The symbols move the units like this.
j750 da j777
j750 de j501
j750 va j772
j750 ve j543
j750 le j94
j750 zi j204
j316 da j501
j316 de j777
j316 va j159
j316 ve j268
j316 le j484
j316 zi j321
j945 da j124
j945 de j987
j945 va j484
j945 ve j443
j945 le j159
j945 zi j897
j882 da j961
j882 de j596
j882 va j245
j882 ve j271
j882 le j688
j882 zi j315
j213 da j897
j213 de j31
j213 va j445
j213 ve j567
j213 le j87
j213 zi j124
j777 da j750
j777 de j316
j777 va j830
j777 ve j564
j777 le j626
j777 zi j405
j498 da j484
j498 de j94
j498 va j124
j498 ve j967
j498 le j501
j498 zi j445
j94 da j626
j94 de j498
j94 va j852
j94 ve j499
j94 le j750
j94 zi j96
j664 da j688
j664 de j859
j664 va j617
j664 ve j279
j664 le j961
j664 zi j782
j650 da j268
j650 de j543
j650 va j465
j650 ve j501
j650 le j967
j650 zi j16
j747 da j448
j747 de j245
j747 va j596
j747 ve j942
j747 le j120
j747 zi j913
j279 da j655
j279 de j87
j279 va j204
j279 ve j664
j279 le j31
j279 zi j772
j543 da j564
j543 de j650
j543 va j782
j543 ve j750
j543 le j499
j543 zi j617
j830 da j772
j830 de j159
j830 va j777
j830 ve j431
j830 le j987
j830 zi j655
j501 da j316
j501 de j750
j501 va j328
j501 ve j650
j501 le j498
j501 zi j364
j448 da j747
j448 de j70
j448 va j567
j448 ve j445
j448 le j16
j448 zi j967
j897 da j213
j897 de j271
j897 va j942
j897 ve j596
j897 le j113
j897 zi j945
j128 da j617
j128 de j120
j128 va j688
j128 ve j405
j128 le j245
j128 zi j564
j852 da j987
j852 de j124
j852 va j94
j852 ve j380
j852 le j772
j852 zi j31
j706 da j443
j706 de j380
j706 va j967
j706 ve j124
j706 le j465
j706 zi j567
j31 da j271
j31 de j213
j31 va j96
j31 ve j961
j31 le j279
j31 zi j852
j271 da j31
j271 de j897
j271 va j132
j271 ve j882
j271 le j655
j271 zi j987
j445 da j942
j445 de j96
j445 va j213
j445 ve j448
j445 le j364
j445 zi j498
j987 da j852
j987 de j945
j987 va j626
j987 ve j315
j987 le j830
j987 zi j271
j241 da j465
j241 de j431
j241 va j268
j241 ve j159
j241 le j443
j241 zi j992
j70 da j245
j70 de j448
j70 va j961
j70 ve j96
j70 le j617
j70 zi j499
j484 da j498
j484 de j626
j484 va j945
j484 ve j913
j484 le j316
j484 zi j942
j992 da j859
j992 de j688
j992 va j120
j992 ve j113
j992 le j596
j992 zi j241
j159 da j328
j159 de j830
j159 va j316
j159 ve j241
j159 le j945
j159 zi j113
j321 da j364
j321 de j405
j321 va j113
j321 ve j120
j321 le j942
j321 zi j316
j564 da j543
j564 de j268
j564 va j431
j564 ve j777
j564 le j250
j564 zi j128
j96 da j132
j96 de j445
j96 va j31
j96 ve j70
j96 le j204
j96 zi j94
j961 da j882
j961 de j567
j961 va j70
j961 ve j31
j961 le j664
j961 zi j380
j315 da j380
j315 de j443
j315 va j250
j315 ve j987
j315 le j431
j315 zi j882
j655 da j279
j655 de j113
j655 va j405
j655 ve j688
j655 le j271
j655 zi j830
j16 da j120
j16 de j617
j16 va j859
j16 ve j364
j16 le j448
j16 zi j650
j772 da j830
j772 de j328
j772 va j750
j772 ve j782
j772 le j852
j772 zi j279
j204 da j405
j204 de j364
j204 va j279
j204 ve j617
j204 le j96
j204 zi j750
j567 da j596
j567 de j961
j567 va j448
j567 ve j213
j567 le j859
j567 zi j706
j268 da j650
j268 de j564
j268 va j241
j268 ve j316
j268 le j913
j268 zi j120
j113 da j87
j113 de j655
j113 va j321
j113 ve j992
j113 le j897
j113 zi j159
j859 da j992
j859 de j664
j859 va j16
j859 ve j87
j859 le j567
j859 zi j465
j688 da j664
j688 de j992
j688 va j128
j688 ve j655
j688 le j882
j688 zi j431
j626 da j94
j626 de j484
j626 va j987
j626 ve j250
j626 le j777
j626 zi j132
j465 da j241
j465 de j782
j465 va j650
j465 ve j328
j465 le j706
j465 zi j859
j443 da j706
j443 de j315
j443 va j913
j443 ve j945
j443 le j241
j443 zi j596
j967 da j913
j967 de j499
j967 va j706
j967 ve j498
j967 le j650
j967 zi j448
j87 da j113
j87 de j279
j87 va j364
j87 ve j859
j87 le j213
j87 zi j328
j499 da j250
j499 de j967
j499 va j380
j499 ve j94
j499 le j543
j499 zi j70
j913 da j967
j913 de j250
j913 va j443
j913 ve j484
j913 le j268
j913 zi j747
j245 da j70
j245 de j747
j245 va j882
j245 ve j132
j245 le j128
j245 zi j250
j405 da j204
j405 de j321
j405 va j655
j405 ve j128
j405 le j132
j405 zi j777
j617 da j128
j617 de j16
j617 va j664
j617 ve j204
j617 le j70
j617 zi j543
j120 da j16
j120 de j128
j120 va j992
j120 ve j321
j120 le j747
j120 zi j268
j380 da j315
j380 de j706
j380 va j499
j380 ve j852
j380 le j782
j380 zi j961
j124 da j945
j124 de j852
j124 va j498
j124 ve j706
j124 le j328
j124 zi j213
j250 da j499
j250 de j913
j250 va j315
j250 ve j626
j250 le j564
j250 zi j245
j431 da j782
j431 de j241
j431 va j564
j431 ve j830
j431 le j315
j431 zi j688
j596 da j567
j596 de j882
j596 va j747
j596 ve j897
j596 le j992
j596 zi j443
j132 da j96
j132 de j942
j132 va j271
j132 ve j245
j132 le j405
j132 zi j626
j328 da j159
j328 de j772
j328 va j501
j328 ve j465
j328 le j124
j328 zi j87
j364 da j321
j364 de j204
j364 va j87
j364 ve j16
j364 le j445
j364 zi j501
j942 da j445
j942 de j132
j942 va j897
j942 ve j747
j942 le j321
j942 zi j484
j782 da j431
j782 de j465
j782 va j543
j782 ve j772
j782 le j380
j782 zi j664

In the rows, 149 stands for zero.

The rows follow the links: the fewer symbols apart two units are, the more alike their rows tend to be.

Named rows; a name shown again gets a slightly different row:
j128 -> [150, 127, 144, 129, 118, 30, 192, 116, 201, 87, 163, 182, 147, 93, 98, 180, 153, 94, 83, 160, 99, 144, 190, 171, 111, 180, 145, 58, 141, 176, 162, 97, 161, 168, 107, 71, 221, 160, 142, 109, 162, 204, 71]
j271 -> [173, 206, 140, 147, 230, 130, 132, 248, 168, 154, 110, 210, 178, 124, 145, 89, 103, 84, 118, 154, 152, 212, 183, 253, 160, 177, 94, 160, 62, 112, 186, 120, 174, 84, 157, 157, 155, 128, 218, 147, 142, 131, 81]
j945 -> [162, 182, 140, 135, 230, 261, 148, 204, 92, 167, 151, 115, 124, 245, 193, 174, 139, 153, 166, 154, 178, 182, 213, 202, 166, 174, 133, 218, 119, 170, 158, 206, 151, 88, 187, 179, 116, 53, 160, 123, 103, 165, 85]
j70 -> [135, 206, 194, 108, 81, 110, 144, 136, 229, 165, 185, 144, 144, 98, 121, 44, 119, 81, 149, 174, 144, 115, 131, 136, 131, 148, 159, 123, 157, 49, 103, 101, 177, 161, 145, 143, 125, 279, 145, 190, 150, 98, 183]
j16 -> [75, 81, 142, 183, 93, 86, 141, 72, 193, 164, 123, 160, 163, 141, 135, 156, 141, 141, 148, 116, 126, 101, 144, 103, 124, 154, 164, 90, 203, 158, 81, 117, 151, 197, 136, 93, 169, 201, 110, 121, 170, 110, 233]
j159 -> [171, 88, 101, 183, 208, 190, 151, 161, 83, 144, 114, 167, 157, 220, 164, 241, 172, 216, 145, 112, 162, 185, 169, 185, 186, 151, 151, 154, 115, 248, 186, 219, 130, 132, 178, 156, 163, 29, 159, 95, 151, 191, 119]
j405 -> [166, 144, 116, 137, 189, 41, 139, 142, 166, 112, 148, 199, 156, 114, 120, 115, 170, 99, 43, 105, 73, 169, 159, 204, 184, 156, 148, 108, 89, 184, 178, 83, 165, 159, 71, 117, 170, 120, 157, 116, 130, 183, 70]
j655 -> [173, 118, 124, 189, 197, 73, 143, 183, 164, 99, 81, 230, 191, 101, 170, 126, 149, 131, 112, 86, 101, 179, 176, 229, 128, 136, 113, 124, 90, 175, 213, 92, 148, 130, 125, 161, 196, 87, 212, 113, 181, 189, 100]
j830 -> [225, 117, 108, 162, 194, 165, 174, 208, 79, 101, 135, 157, 184, 154, 151, 218, 214, 184, 139, 123, 145, 198, 165, 145, 151, 136, 146, 193, 125, 224, 234, 169, 124, 138, 121, 199, 175, 25, 182, 156, 138, 266, 62]
j204 -> [170, 152, 129, 174, 185, 64, 123, 81, 164, 165, 113, 180, 164, 76, 151, 70, 183, 139, 106, 81, 93, 181, 94, 121, 177, 126, 181, 123, 154, 116, 148, 62, 194, 187, 44, 163, 149, 181, 153, 148, 189, 167, 190]
j782 -> [183, 139, 180, 169, 63, 158, 194, 146, 124, 135, 184, 147, 169, 107, 138, 184, 226, 214, 221, 166, 158, 171, 109, 31, 93, 124, 132, 158, 217, 167, 196, 151, 118, 185, 127, 184, 172, 140, 141, 202, 198, 211, 194]

Each walk starts at a row. The symbols on each line, taken left to right, move it on to the next unit.
Each answer is a row, close to the row of the unit it stands for.
---
[108, 64, 89, 196, 222, 117, 113, 152, 142, 133, 84, 225, 192, 181, 161, 149, 154, 137, 116, 74, 140, 175, 194, 228, 160, 170, 112, 117, 116, 227, 164, 135, 125, 120, 166, 114, 181, 65, 195, 71, 164, 136, 159]
de de da ve da da ve	[122, 83, 123, 231, 211, 137, 97, 108, 154, 191, 66, 217, 195, 175, 198, 90, 165, 193, 154, 71, 134, 150, 133, 139, 158, 135, 121, 161, 172, 188, 124, 92, 141, 164, 138, 155, 148, 114, 185, 107, 211, 79, 256]
le zi le da zi zi va	[138, 87, 85, 160, 207, 161, 122, 103, 85, 147, 130, 123, 146, 235, 152, 228, 184, 189, 89, 133, 97, 137, 155, 139, 209, 134, 182, 162, 148, 245, 139, 211, 134, 156, 137, 124, 152, 74, 100, 89, 108, 195, 108]
---
[87, 61, 152, 217, 98, 114, 154, 90, 183, 144, 121, 213, 209, 114, 169, 143, 164, 165, 187, 102, 157, 131, 144, 103, 79, 150, 141, 91, 213, 165, 112, 116, 142, 172, 170, 119, 181, 190, 177, 106, 190, 97, 285]
de da le va va	[153, 208, 183, 107, 102, 133, 162, 249, 188, 105, 175, 193, 173, 98, 108, 136, 113, 56, 139, 199, 179, 158, 216, 207, 74, 175, 83, 117, 117, 123, 184, 124, 151, 82, 218, 111, 172, 196, 213, 153, 151, 130, 93]
ve da le de ve de	[137, 121, 172, 197, 81, 85, 163, 133, 185, 132, 138, 240, 209, 52, 140, 102, 181, 161, 199, 139, 144, 174, 140, 87, 68, 170, 119, 102, 192, 145, 163, 77, 152, 170, 131, 130, 182, 201, 189, 163, 221, 147, 230]
---
[183, 131, 162, 134, 59, 136, 173, 97, 129, 133, 178, 117, 128, 109, 112, 205, 215, 181, 174, 175, 118, 111, 96, 35, 131, 120, 191, 141, 221, 140, 148, 141, 152, 243, 80, 163, 150, 189, 107, 191, 168, 204, 180]
le ve le le le va ve da	[174, 106, 163, 144, 123, 162, 184, 188, 125, 89, 173, 148, 174, 96, 113, 280, 202, 179, 178, 182, 143, 175, 166, 132, 72, 141, 134, 136, 189, 193, 226, 176, 106, 156, 159, 107, 190, 110, 150, 166, 154, 264, 95]
de de de da ve	[158, 92, 122, 204, 175, 204, 129, 123, 89, 197, 128, 177, 194, 184, 195, 176, 212, 254, 200, 103, 162, 171, 137, 76, 166, 114, 192, 207, 181, 188, 147, 168, 122, 183, 145, 199, 144, 94, 154, 135, 199, 149, 255]
---
[111, 130, 138, 158, 238, 180, 113, 188, 162, 138, 112, 186, 154, 170, 176, 121, 84, 95, 122, 130, 185, 185, 211, 293, 160, 184, 122, 177, 87, 130, 129, 168, 170, 50, 213, 145, 141, 102, 199, 127, 145, 104, 96]
da va zi zi va	[115, 192, 149, 197, 219, 181, 124, 149, 164, 213, 84, 168, 163, 147, 225, 41, 109, 125, 186, 85, 193, 175, 144, 168, 174, 152, 116, 197, 139, 106, 96, 114, 173, 108, 199, 199, 106, 143, 205, 147, 171, 18, 214]
ve va zi de da va va	[205, 215, 168, 67, 82, 174, 216, 199, 152, 126, 211, 86, 115, 152, 106, 217, 138, 96, 129, 246, 170, 140, 169, 160, 149, 148, 153, 137, 135, 128, 176, 208, 133, 135, 158, 119, 141, 189, 90, 173, 97, 203, 51]
---
[154, 172, 125, 112, 226, 205, 124, 164, 124, 182, 163, 71, 87, 230, 159, 194, 118, 155, 85, 159, 145, 128, 171, 195, 233, 154, 176, 206, 103, 156, 134, 228, 154, 132, 162, 170, 103, 119, 107, 148, 80, 146, 54]
le da da le le le le de	[209, 135, 124, 120, 166, 134, 176, 150, 105, 131, 161, 123, 149, 169, 99, 216, 191, 175, 71, 139, 89, 177, 138, 147, 176, 126, 184, 157, 117, 187, 210, 164, 133, 173, 64, 171, 161, 71, 131, 148, 118, 272, 35]
ve va va zi va	[132, 122, 169, 150, 112, 70, 173, 179, 197, 82, 142, 253, 211, 86, 107, 170, 168, 119, 147, 147, 114, 176, 194, 185, 77, 188, 74, 106, 141, 185, 197, 97, 159, 151, 157, 78, 209, 134, 174, 133, 162, 190, 105]
---
[196, 201, 212, 134, 71, 216, 182, 204, 141, 157, 180, 106, 162, 111, 146, 155, 165, 165, 243, 205, 206, 161, 123, 81, 113, 133, 136, 177, 185, 95, 160, 159, 166, 152, 168, 207, 139, 173, 151, 232, 149, 170, 218]
ve zi de zi ve zi de ve	[173, 223, 175, 156, 184, 166, 123, 211, 161, 189, 113, 190, 194, 130, 156, 32, 143, 125, 190, 108, 192, 178, 130, 163, 147, 146, 129, 179, 130, 68, 170, 95, 174, 124, 157, 255, 125, 195, 223, 186, 169, 97, 186]
de le da va ve zi	[112, 73, 137, 129, 121, 161, 159, 127, 143, 126, 203, 105, 126, 195, 114, 282, 168, 182, 118, 187, 140, 93, 184, 153, 154, 164, 178, 98, 165, 261, 148, 213, 121, 192, 133, 76, 171, 126, 70, 101, 115, 208, 116]
---
[86, 166, 177, 142, 105, 159, 124, 81, 235, 166, 140, 153, 119, 158, 161, 78, 95, 119, 163, 173, 172, 92, 136, 134, 124, 153, 164, 130, 182, 50, 42, 139, 167, 150, 178, 119, 123, 235, 131, 168, 154, 48, 194]
le da ve le da da de	[159, 206, 150, 115, 214, 100, 123, 187, 178, 170, 136, 151, 116, 132, 132, 83, 114, 74, 53, 137, 133, 169, 174, 260, 196, 155, 168, 130, 49, 116, 153, 92, 184, 101, 115, 167, 137, 180, 160, 131, 118, 158, 57]
da ve de de zi ve zi	[155, 229, 168, 114, 171, 108, 132, 133, 171, 194, 125, 131, 144, 135, 145, 15, 109, 100, 101, 119, 133, 159, 87, 136, 213, 117, 170, 154, 114, 45, 138, 83, 205, 153, 94, 204, 114, 231, 182, 181, 139, 99, 170]
